Below are the code and all the weights of a small trained network. Each question names an input and a class and asks about switching units off, where a switched-off unit gives its printed mean instead of its output.

import numpy as np


def w(rows, s, z=0):
    codes = np.array(rows[::2]) - 128.0
    scale = np.full(codes.shape[1], s)
    scale[-1] = z or s
    return codes * scale


def f(y):
    return y / 2 * (1 + np.tanh(0.7978845608 * (y + 0.044715 * y**3)))


def log_softmax(a):
    a = a - a.max(-1, keepdims=True)
    return a - np.log(np.exp(a).sum(-1, keepdims=True))


def net(x, mask):
    res = np.array(x, float).reshape(1, 4) / 4 @ E
    y = f(res @ A[0][:, :-1].T + A[0][:, -1])
    res = res + np.where(mask, y, B[0][:, -1]) @ B[0][:, :-1]
    return log_softmax(res[-1] @ U[:, :-1].T + U[:, -1])


A, B = {}, {}
E = w([
[128,130,129],'x0',
[2,108,168],'x1',
[108,101,51],'x2',
[94,223,104],'x3',
],0.0074)
A[0] = w([
[111,65,45,60],'n0',
[140,153,207,66],'n1',
[152,122,58,100],'n2',
[194,140,89,59],'n3',
[125,120,136,70],'n4',
[114,201,106,14],'n5',
[106,127,130,89],'n6',
[65,104,136,82],'n7',
[154,48,164,26],'n8',
[109,206,119,66],'n9',
[143,65,150,39],'n10',
[163,149,170,107],'n11',
[108,209,117,70],'n12',
[163,167,212,65],'n13',
[123,122,88,182],'n14',
[72,116,153,4],'n15',
[111,219,116,68],'n16',
[148,55,151,30],'n17',
[110,88,8,73],'n18',
[150,44,168,58],'n19',
[160,139,122,128],'n20',
[140,151,201,62],'n21',
[188,165,238,126],'n22',
[126,102,136,48],'n23',
[99,135,50,28],'n24',
[204,142,116,44],'n25',
[59,101,146,17],'n26',
[64,116,140,72],'n27',
],0.012,0.0038)
B[0] = w([
[75,215,90,168],'n0',
[76,180,124,161],'n1',
[111,148,172,168],'n2',
[203,158,175,193],'n3',
[136,149,118,104],'n4',
[173,151,72,155],'n5',
[134,136,136,123],'n6',
[191,169,167,195],'n7',
[161,146,49,165],'n8',
[160,126,68,186],'n9',
[159,151,70,139],'n10',
[114,144,145,155],'n11',
[165,122,64,193],'n12',
[85,185,131,179],'n13',
[104,118,141,173],'n14',
[168,182,152,154],'n15',
[176,127,57,207],'n16',
[158,152,60,150],'n17',
[44,251,119,201],'n18',
[165,131,41,183],'n19',
[152,123,149,152],'n20',
[84,172,122,152],'n21',
[51,206,118,253],'n22',
[142,158,107,103],'n23',
[92,177,96,143],'n24',
[215,153,173,192],'n25',
[213,185,160,183],'n26',
[183,161,172,192],'n27',
],0.03,0.0035)
U = w([
[184,149,141,87],'0',
[146,101,1,112],'1',
[121,117,92,252],'2',
[77,155,91,79],'3',
[90,26,113,98],'4',
],0.0094,0.015)

Each question gives the input, the list of numbers given to net, and the class t.
The units are the neurons (one row each of A and B). Each row of codes is followed by its name. A weight is (code - 128) times the scale printed after its matrix; where a second scale follows, it is the last column's (A, B and U).
mask holds one flag per neuron, in row order. A switched-off neuron (its flag False) gives its mean, the last column of its row in B, instead of its output. The means were averaged over made-up inputs and are rounded, as every weight is.
A unit's drop is (log p(t) with every unit on - log p(t) with that unit switched off) / (log p(t) with every unit on - log p(t) with every unit switched off).
The circuit of an input: a set's keep is (log p(t) with only the set's units on - log p(t) with every unit switched off) / (log p(t) with every unit on - log p(t) with every unit switched off). Starting from the 12 units with the biggest drops (on a tie, the unit counted first), units are removed one at a time, each time the one whose removal leaves the highest keep (on an exact tie, the one counted first), for as long as the keep stays at least 0.8.
circuit, biggest first: the units of the circuit, biggest drop first
most important unit: the unit with the biggest drop
k most important neurons: the k neurons with the biggest drops, biggest first
drop when u is switched off: that unit's drop, to one decimal
input [-2,4,-8,-2], class 3: most important unit	n22
input [-6,1,8,-4], class 3: 2 most important neurons	[n18; n0]
input [7,5,8,5], class 3: 2 most important neurons	[n18; n24]
input [0,5,-1,5], class 0: circuit, biggest first	[n27; n7]
input [0,-4,-3,6], class 1: circuit, biggest first	[n16; n12]
input [1,-1,8,-5], class 3: 2 most important neurons	[n18; n0]
input [3,6,-5,4], class 0: circuit, biggest first	[n27; n26]
input [-5,-7,-8,3], class 3: 2 most important neurons	[n22; n13]
input [-2,3,-3,-5], class 1: circuit, biggest first	[n19; n8]
input [-8,-8,8,-1], class 0: 2 most important neurons	[n3; n25]
input [3,-4,-5,6], class 1: 3 most important neurons	[n16; n12; n9]
input [3,7,1,-7], class 0: 3 most important neurons	[n26; n7; n27]
input [4,5,6,-5], class 3: 2 most important neurons	[n0; n18]
input [5,6,4,-8], class 1: circuit, biggest first	[n19]
input [-2,-8,5,8], class 0: 3 most important neurons	[n3; n25; n2]
input [-4,-6,8,-7], class 3: 3 most important neurons	[n18; n0; n2]
input [0,4,-6,-1], class 3: 2 most important neurons	[n22; n1]
input [1,-1,-8,4], class 3: drop when n22 is switched off	0.2
input [5,5,2,-5], class 0: drop when n12 is switched off	0.2
input [-3,8,-6,-4], class 0: circuit, biggest first	[n26]
input [2,6,0,1], class 0: drop when n27 is switched off	0.1
